Below are the code and all the weights of a small trained network. Each question names an input and a class and asks about switching units off, where a switched-off unit gives its printed mean instead of its output.

import numpy as np


def w(rows, s, z=0):
    codes = np.array(rows[::2]) - 128.0
    scale = np.full(codes.shape[1], s)
    scale[-1] = z or s
    return codes * scale


def norm(h):
    return h / np.sqrt((h * h).mean(-1, keepdims=True) + 1e-5)


def f(y):
    return y / 2 * (1 + np.tanh(0.7978845608 * (y + 0.044715 * y**3)))


def log_softmax(a):
    a = a - a.max(-1, keepdims=True)
    return a - np.log(np.exp(a).sum(-1, keepdims=True))


def net(x, mask):
    res = np.array(x, float).reshape(1, 7) / 4 @ E
    u = 0
    for l in range(3):
        y = f(norm(res) @ A[l][:, :-1].T + A[l][:, -1])
        res = res + np.where(mask[u : u + 9], y, B[l][:, -1]) @ B[l][:, :-1]
        u += 9
    return log_softmax(norm(res)[-1] @ U[:, :-1].T + U[:, -1])


A, B = {}, {}
E = w([
[4,64,226,55],'x0',
[129,126,134,131],'x1',
[56,230,128,194],'x2',
[124,138,132,117],'x3',
[126,131,131,121],'x4',
[127,134,138,117],'x5',
[194,27,137,70],'x6',
],0.0028)
A[0] = w([
[181,157,122,56,58],'L0N0',
[254,70,166,109,219],'L0N1',
[163,97,90,122,195],'L0N2',
[111,123,108,107,29],'L0N3',
[114,103,156,103,10],'L0N4',
[75,161,118,112,108],'L0N5',
[96,62,160,147,101],'L0N6',
[27,71,168,145,76],'L0N7',
[69,76,67,172,176],'L0N8',
],0.0048,0.0011)
B[0] = w([
[149,169,155,163,121],'L0N0',
[129,253,193,157,253],'L0N1',
[60,120,212,111,165],'L0N2',
[113,95,143,116,101],'L0N3',
[92,33,106,123,119],'L0N4',
[140,195,103,90,158],'L0N5',
[71,64,127,88,157],'L0N6',
[142,204,104,64,232],'L0N7',
[88,110,243,134,151],'L0N8',
],0.0033,0.0017)
A[1] = w([
[217,102,84,144,108],'L1N0',
[110,162,248,84,210],'L1N1',
[89,188,100,69,35],'L1N2',
[208,90,182,119,31],'L1N3',
[93,43,171,160,149],'L1N4',
[149,213,93,192,213],'L1N5',
[130,190,142,143,252],'L1N6',
[84,79,183,1,195],'L1N7',
[216,53,37,100,144],'L1N8',
],0.0044,0.0013)
B[1] = w([
[68,128,217,97,139],'L1N0',
[160,45,63,129,213],'L1N1',
[127,98,103,116,139],'L1N2',
[105,189,209,105,126],'L1N3',
[158,47,56,107,134],'L1N4',
[146,14,76,157,235],'L1N5',
[143,25,70,159,197],'L1N6',
[85,139,4,150,252],'L1N7',
[178,164,239,86,128],'L1N8',
],0.0032,0.003)
A[2] = w([
[176,73,114,180,220],'L2N0',
[79,179,132,122,226],'L2N1',
[195,113,110,119,185],'L2N2',
[124,131,141,68,175],'L2N3',
[42,180,163,168,114],'L2N4',
[3,132,120,125,127],'L2N5',
[179,142,95,185,193],'L2N6',
[167,214,105,188,142],'L2N7',
[184,107,170,126,248],'L2N8',
],0.0065,0.0014)
B[2] = w([
[81,139,142,40,226],'L2N0',
[253,88,105,134,163],'L2N1',
[67,169,206,127,178],'L2N2',
[102,153,97,193,144],'L2N3',
[231,146,193,104,153],'L2N4',
[231,182,146,242,254],'L2N5',
[115,73,174,53,236],'L2N6',
[44,37,100,75,230],'L2N7',
[138,251,192,132,172],'L2N8',
],0.0044,0.0028)
U = w([
[93,92,166,47,91],'0',
[130,95,19,207,54],'1',
[254,223,205,193,252],'2',
],0.0085,0.0012)

Each question gives the input, the list of numbers given to net, and the class t.
The units are the neurons (one row each of A and B). Each row of codes is followed by its name. A weight is (code - 128) times the scale printed after its matrix; where a second scale follows, it is the last column's (A, B and U).
mask holds one flag per neuron, layer by layer. A switched-off neuron (its flag False) gives its mean, the last column of its row in B, instead of its output. The means were averaged over made-up inputs and are rounded, as every weight is.
A unit's drop is (log p(t) with every unit on - log p(t) with that unit switched off) / (log p(t) with every unit on - log p(t) with every unit switched off).
The circuit of an input: a set's keep is (log p(t) with only the set's units on - log p(t) with every unit switched off) / (log p(t) with every unit on - log p(t) with every unit switched off). Starting from the 12 units with the biggest drops (on a tie, the unit counted first), units are removed one at a time, each time the one whose removal leaves the highest keep (on an exact tie, the one counted first), for as long as the keep stays at least 0.8.
circuit, biggest first: the units of the circuit, biggest drop first
k most important neurons: the k neurons with the biggest drops, biggest first
top k neurons in layer l: the k neurons of layer l with the biggest drops, biggest first
input [4,1,3,7,7,7,-4], class 2: circuit, biggest first => (L2N5)
input [-7,-1,6,4,4,3,3], class 0: 2 most important neurons => (L2N6 L1N7)
input [-2,5,-1,8,-8,5,-8], class 0: circuit, biggest first => (L1N7 L2N7)
input [-1,-1,-5,-7,8,-4,3], class 2: circuit, biggest first => (L2N8 L0N1)
input [-4,-3,-4,-8,-6,4,0], class 0: circuit, biggest first => (L2N5 L2N0)
input [-1,-6,6,3,-1,6,1], class 0: 3 most important neurons => (L1N7 L2N6 L2N5)
input [0,-4,-2,5,3,3,5], class 2: circuit, biggest first => (L2N7 L0N1)
input [-3,2,2,2,-2,5,5], class 0: 2 most important neurons => (L0N1 L2N5)
input [8,4,-1,-8,8,-8,0], class 1: 2 most important neurons => (L1N7 L2N5)
input [2,-1,2,1,4,2,-2], class 2: 2 most important neurons => (L2N5 L2N7)
input [6,-7,-2,-7,-7,6,-6], class 1: 2 most important neurons => (L0N1 L1N7)
input [1,6,-2,2,3,-2,0], class 1: top 2 neurons in layer 0 => (L0N6 L0N4)
input [0,2,6,-1,-7,2,4], class 0: 3 most important neurons => (L1N7 L2N0 L2N5)
input [8,0,5,7,7,-7,0], class 2: circuit, biggest first => (L2N5)
input [-4,-8,8,-4,5,3,4], class 0: 2 most important neurons => (L1N7 L2N6)
input [5,-8,3,6,-8,8,-2], class 2: 4 most important neurons => (L2N5 L2N7 L1N5 L2N4)
input [7,-8,6,6,1,-7,-4], class 2: top 2 neurons in layer 2 => (L2N4 L2N5)
input [3,-5,2,-4,1,3,0], class 2: top 3 neurons in layer 2 => (L2N5 L2N7 L2N6)
input [6,0,1,-2,-2,1,7], class 1: 2 most important neurons => (L1N7 L2N6)
input [4,6,4,-2,-7,-6,-3], class 2: top 2 neurons in layer 2 => (L2N5 L2N4)
input [5,6,7,-6,7,2,-8], class 2: most important neuron => (L2N4)
input [7,7,-8,8,5,-4,-3], class 1: 2 most important neurons => (L1N7 L2N6)
input [8,-6,0,3,-1,8,-3], class 1: top 2 neurons in layer 1 => (L1N7 L1N1)
input [3,-4,2,6,1,2,8], class 1: top 2 neurons in layer 1 => (L1N7 L1N5)
